Below is a small trained network, with its code and all its weights. Each question gives an input and a class and asks what happens when units are switched off, that is, made to give their printed mean instead of their output.

import numpy as np


def w(rows, s, z=0):
    codes = np.array(rows[::2]) - 128.0
    scale = np.full(codes.shape[1], s)
    scale[-1] = z or s
    return codes * scale


def f(y):
    return y / 2 * (1 + np.tanh(0.7978845608 * (y + 0.044715 * y**3)))


def log_softmax(a):
    a = a - a.max(-1, keepdims=True)
    return a - np.log(np.exp(a).sum(-1, keepdims=True))


def net(x, mask):
    res = np.array(x, float).reshape(1, 4) / 4 @ E
    y = f(res @ A[0][:, :-1].T + A[0][:, -1])
    res = res + np.where(mask, y, B[0][:, -1]) @ B[0][:, :-1]
    return log_softmax(res[-1] @ U[:, :-1].T + U[:, -1])


A, B = {}, {}
E = w([
[124,125,129],'x0',
[233,210,33],'x1',
[4,240,57],'x2',
[139,220,254],'x3',
],0.0055)
A[0] = w([
[159,208,59,134],'N0',
[49,67,184,154],'N1',
[60,49,159,163],'N2',
[99,67,217,216],'N3',
[154,34,181,163],'N4',
[211,125,40,243],'N5',
[146,107,67,141],'N6',
[53,149,83,50],'N7',
[50,49,116,192],'N8',
[80,105,132,164],'N9',
[92,32,36,62],'N10',
[96,72,77,128],'N11',
[144,78,186,41],'N12',
[41,149,102,134],'N13',
[80,177,93,97],'N14',
[187,93,161,108],'N15',
[66,85,128,159],'N16',
[68,114,183,146],'N17',
[154,216,108,120],'N18',
[179,104,145,42],'N19',
[102,179,111,83],'N20',
[99,154,109,45],'N21',
[131,148,111,208],'N22',
[83,171,125,8],'N23',
[162,247,239,74],'N24',
[85,190,117,75],'N25',
[228,65,77,157],'N26',
[85,210,107,79],'N27',
[238,143,135,97],'N28',
[118,159,232,156],'N29',
[61,99,132,169],'N30',
[23,164,130,165],'N31',
[119,82,76,2],'N32',
[179,74,152,100],'N33',
[66,146,77,135],'N34',
[141,173,195,105],'N35',
[158,142,114,183],'N36',
],0.013,0.003)
B[0] = w([
[70,220,149,214],'N0',
[89,169,176,220],'N1',
[110,212,176,215],'N2',
[120,137,199,231],'N3',
[161,106,192,225],'N4',
[89,180,214,254],'N5',
[32,143,160,173],'N6',
[183,68,171,173],'N7',
[80,188,162,215],'N8',
[136,156,114,160],'N9',
[8,84,52,216],'N10',
[49,117,106,178],'N11',
[121,88,158,167],'N12',
[255,82,191,191],'N13',
[178,3,249,172],'N14',
[160,57,215,183],'N15',
[124,191,124,177],'N16',
[92,184,186,184],'N17',
[58,140,168,186],'N18',
[118,62,145,152],'N19',
[101,93,215,151],'N20',
[138,59,189,133],'N21',
[156,154,222,155],'N22',
[145,45,138,141],'N23',
[39,85,30,231],'N24',
[155,40,205,164],'N25',
[78,113,221,239],'N26',
[137,66,221,181],'N27',
[86,122,195,208],'N28',
[19,120,115,203],'N29',
[151,199,154,177],'N30',
[168,107,161,210],'N31',
[71,48,95,147],'N32',
[222,102,190,183],'N33',
[162,58,223,182],'N34',
[37,57,11,169],'N35',
[134,207,198,157],'N36',
],0.0052,0.0075)
U = w([
[176,92,134,90],'0',
[60,103,54,177],'1',
[149,192,126,254],'2',
[139,249,133,66],'3',
[149,183,69,80],'4',
],0.014,0.0039)

Each question gives the input, the list of numbers given to net, and the class t.
The units are the neurons (one row each of A and B). Each row of codes is followed by its name. A weight is (code - 128) times the scale printed after its matrix; where a second scale follows, it is the last column's (A, B and U).
mask holds one flag per neuron, in row order. A switched-off neuron (its flag False) gives its mean, the last column of its row in B, instead of its output. The means were averaged over made-up inputs and are rounded, as every weight is.
A unit's drop is (log p(t) with every unit on - log p(t) with that unit switched off) / (log p(t) with every unit on - log p(t) with every unit switched off).
The circuit of an input: a set's keep is (log p(t) with only the set's units on - log p(t) with every unit switched off) / (log p(t) with every unit on - log p(t) with every unit switched off). Starting from the 12 units with the biggest drops (on a tie, the unit counted first), units are removed one at a time, each time the one whose removal leaves the highest keep (on an exact tie, the one counted first), for as long as the keep stays at least 0.8.
units of the circuit, in order: the units of the circuit, biggest drop first
unit that matters most: the unit with the biggest drop
k most important neurons: the k neurons with the biggest drops, biggest first
drop of u: that unit's drop, to one decimal
input [7,-5,-5,-2], class 2: unit that matters most	N2
input [-3,-8,-6,5], class 3: units of the circuit, in order	(N2, N1)
input [-5,-8,5,-7], class 3: units of the circuit, in order	(N2, N30)
input [3,-8,5,0], class 3: units of the circuit, in order	(N2, N30)
input [0,8,-6,8], class 1: units of the circuit, in order	(N24, N35)
input [-5,2,7,8], class 1: 2 most important neurons	(N24, N35)
input [0,-7,-4,-5], class 3: units of the circuit, in order	(N2, N8, N1)
input [5,-5,5,6], class 1: 2 most important neurons	(N24, N29)
input [-5,-1,-1,6], class 1: drop of N24	0.1
input [2,1,-6,-8], class 1: drop of N10	1.0
input [2,5,5,4], class 0: drop of N25	0.2
